Here is a tiny trained network, its code and every weight. The questions are about switching its units off for an input and a target symbol, where a switched-off unit gives its printed mean instead of its output.

import numpy as np


def w(rows, s, z=0):
    codes = np.array(rows[::2]) - 128.0
    scale = np.full(codes.shape[1], s)
    scale[-1] = z or s
    return codes * scale


def norm(h):
    return h / np.sqrt((h * h).mean(-1, keepdims=True) + 1e-5)


def f(y):
    return y / 2 * (1 + np.tanh(0.7978845608 * (y + 0.044715 * y**3)))


def softmax(a):
    e = np.exp(a - a.max(-1, keepdims=True))
    return e / e.sum(-1, keepdims=True)


def log_softmax(a):
    a = a - a.max(-1, keepdims=True)
    return a - np.log(np.exp(a).sum(-1, keepdims=True))


def net(x, mask):
    ids = ['αδεζηψω'.index(c) for c in x.split()]
    T = len(ids)
    res = E[ids] + P[:T]
    u = 0
    for l in range(2):
        q, k, v = (norm(res) @ M[l].T for M in (Q, K, V))
        z = softmax(np.where(np.tri(T) > 0, q @ k.T / 3**0.5, -1e9)) @ v
        res = res + np.where(mask[u], z, O[l][:, -1]) @ O[l][:, :-1]
        u += 1
        y = f(norm(res) @ A[l][:, :-1].T + A[l][:, -1])
        res = res + np.where(mask[u : u + 4], y, B[l][:, -1]) @ B[l][:, :-1]
        u += 4
    return log_softmax(norm(res)[-1] @ U[:, :-1].T + U[:, -1])


Q, K, V, O, A, B = {}, {}, {}, {}, {}, {}
E = w([
[61,221,104,33,194,192],'α',
[73,254,146,185,118,42],'δ',
[103,158,91,191,124,83],'ε',
[51,185,84,198,121,106],'ζ',
[26,38,58,170,134,200],'η',
[109,39,76,124,153,191],'ψ',
[188,196,143,77,116,98],'ω',
],0.0089)
P = w([
[131,188,120,84,188,105],'0',
[70,80,66,60,118,69],'1',
[116,75,127,115,176,45],'2',
[142,126,149,91,116,97],'3',
[81,64,54,55,80,72],'4',
[179,252,59,159,109,162],'5',
[146,133,131,132,122,136],'6',
[87,79,76,117,128,103],'7',
[145,66,140,191,198,100],'8',
[143,137,155,178,129,166],'9',
[71,101,51,144,109,116],'10',
],0.011)
Q[0] = w([
[193,127,147,132,83,160],'0.h1',
[155,84,142,93,72,108],'0.h1',
[130,162,102,102,5,164],'0.h1',
],0.017)
K[0] = w([
[29,140,52,56,132,57],'0.h1',
[133,113,97,15,53,91],'0.h1',
[54,14,219,82,153,2],'0.h1',
],0.0089)
V[0] = w([
[254,105,187,158,169,182],'0.h1',
[226,95,87,66,108,159],'0.h1',
[92,79,20,184,169,217],'0.h1',
],0.0059)
O[0] = w([
[199,65,56,47,75,138,3],'0.h1',
[130,136,2,148,64,130,59],'0.h1',
[84,136,149,31,132,2,163],'0.h1',
],0.0059,0.005)
A[0] = w([
[38,89,92,185,106,107,178],'0.n1',
[233,65,198,46,156,104,138],'0.n2',
[164,219,157,149,171,162,254],'0.n3',
[2,186,131,26,118,118,145],'0.n4',
],0.0057,0.0032)
B[0] = w([
[78,58,254,124,110,29,194],'0.n1',
[25,138,161,142,162,230,115],'0.n2',
[203,164,84,53,63,113,215],'0.n3',
[149,68,176,153,130,174,255],'0.n4',
],0.0076,0.0068)
Q[1] = w([
[138,114,145,82,2,160],'1.h1',
[148,170,123,163,118,121],'1.h1',
[165,93,150,154,154,106],'1.h1',
],0.0096)
K[1] = w([
[40,77,245,55,90,65],'1.h1',
[127,107,99,150,192,116],'1.h1',
[101,115,5,195,2,82],'1.h1',
],0.007)
V[1] = w([
[188,137,84,215,119,28],'1.h1',
[157,128,238,47,116,99],'1.h1',
[46,75,204,148,2,217],'1.h1',
],0.0054)
O[1] = w([
[48,134,161,12,15,114,79],'1.h1',
[191,136,55,142,107,157,253],'1.h1',
[108,254,141,80,188,115,71],'1.h1',
],0.0053,0.0041)
A[1] = w([
[63,39,144,219,77,34,156],'1.n1',
[142,170,169,121,60,1,159],'1.n2',
[108,25,137,83,155,112,175],'1.n3',
[117,222,101,137,191,46,4],'1.n4',
],0.0072,0.0022)
B[1] = w([
[179,218,102,37,163,215,254],'1.n1',
[136,2,111,196,106,199,225],'1.n2',
[191,239,88,194,26,70,203],'1.n3',
[69,164,83,32,112,112,157],'1.n4',
],0.0057,0.0075)
U = w([
[136,111,48,200,209,78,142],'α',
[171,128,158,95,212,238,87],'δ',
[177,121,175,177,38,103,30],'ε',
[90,163,222,117,165,102,136],'ζ',
[34,85,103,60,175,79,254],'η',
[143,72,41,2,98,47,126],'ψ',
[132,33,11,118,81,202,146],'ω',
],0.01,0.0031)

Each question gives the input, a string of symbols that net reads in full, and the target symbol t.
The units are the heads (3 rows each of Q, K, V and O) and the neurons (one row each of A and B). Each row of codes is followed by its name. A weight is (code - 128) times the scale printed after its matrix; where a second scale follows, it is the last column's (O, A, B and U).
mask holds one flag per unit, layer by layer, with each layer's heads first. A switched-off unit (its flag False) gives its mean, the last column of its rows in O or B, instead of its output. The means were averaged over made-up inputs and are rounded, as every weight is.
A unit's drop is (log p(t) with every unit on - log p(t) with that unit switched off) / (log p(t) with every unit on - log p(t) with every unit switched off).
The circuit of an input: a set's keep is (log p(t) with only the set's units on - log p(t) with every unit switched off) / (log p(t) with every unit on - log p(t) with every unit switched off). Starting from all 10 units, units are removed one at a time, each time the one whose removal leaves the highest keep (on an exact tie, the one counted first), for as long as the keep stays at least 0.8.
circuit, biggest first: the units of the circuit, biggest drop first
most important unit: the unit with the biggest drop
k most important neurons: the k neurons with the biggest drops, biggest first
input ψ ε ε ε δ ω ζ ζ δ ψ, target ε: circuit, biggest first => (1.n3, 1.h1, 0.h1)
input δ ψ ψ, target δ: circuit, biggest first => (0.h1, 1.n2)
input α ε α ψ ω ε α ω α, target ε: most important unit => 1.h1
input α α δ δ δ ζ α ζ, target ζ: 2 most important neurons => (0.n1, 1.n1)
input ω α ζ α δ α ζ ω η, target α: circuit, biggest first => (0.n4, 1.n2)
input ψ α ω α α ζ ω η ε, target ζ: circuit, biggest first => (1.h1, 0.h1)
input ζ ψ ε ζ δ, target ζ: circuit, biggest first => (0.h1, 0.n3)
input ζ η η δ ω, target ω: circuit, biggest first => (0.h1, 1.n2)
input α ω ω, target α: 4 most important neurons => (0.n2, 1.n1, 0.n1, 0.n4)
input δ ε δ ω ζ α η α ω, target α: 4 most important neurons => (0.n1, 1.n1, 0.n2, 0.n4)
input α ζ ψ δ α δ α α δ, target δ: 4 most important neurons => (1.n1, 1.n3, 1.n2, 1.n4)
input α α ψ α η η η η, target η: circuit, biggest first => (0.n3, 0.h1)
input ζ ζ δ δ α η ε α α δ α, target δ: circuit, biggest first => (0.h1, 0.n4)
input ζ ψ α η α ε α η ζ δ α, target ζ: most important unit => 1.n2
input ω α α ζ, target δ: 2 most important neurons => (1.n1, 1.n3)
input δ δ η δ ζ δ ε α, target ε: circuit, biggest first => (1.n3, 0.n4, 1.n1)
input ω δ ω α δ ε ψ α ω ε, target ω: 3 most important neurons => (1.n2, 0.n4, 1.n3)
input ω η α ψ ω α α ψ α, target α: 2 most important neurons => (1.n1, 0.n1)
input ψ ε ε δ δ ζ δ δ ω, target ζ: circuit, biggest first => (0.n2, 1.h1)
input α ω ζ α δ, target ζ: most important unit => 0.h1
input ε α ω ω α ψ η α ζ η ψ, target ψ: circuit, biggest first => (0.h1, 1.n2)
input η ω δ, target η: 3 most important neurons => (1.n4, 1.n2, 1.n3)
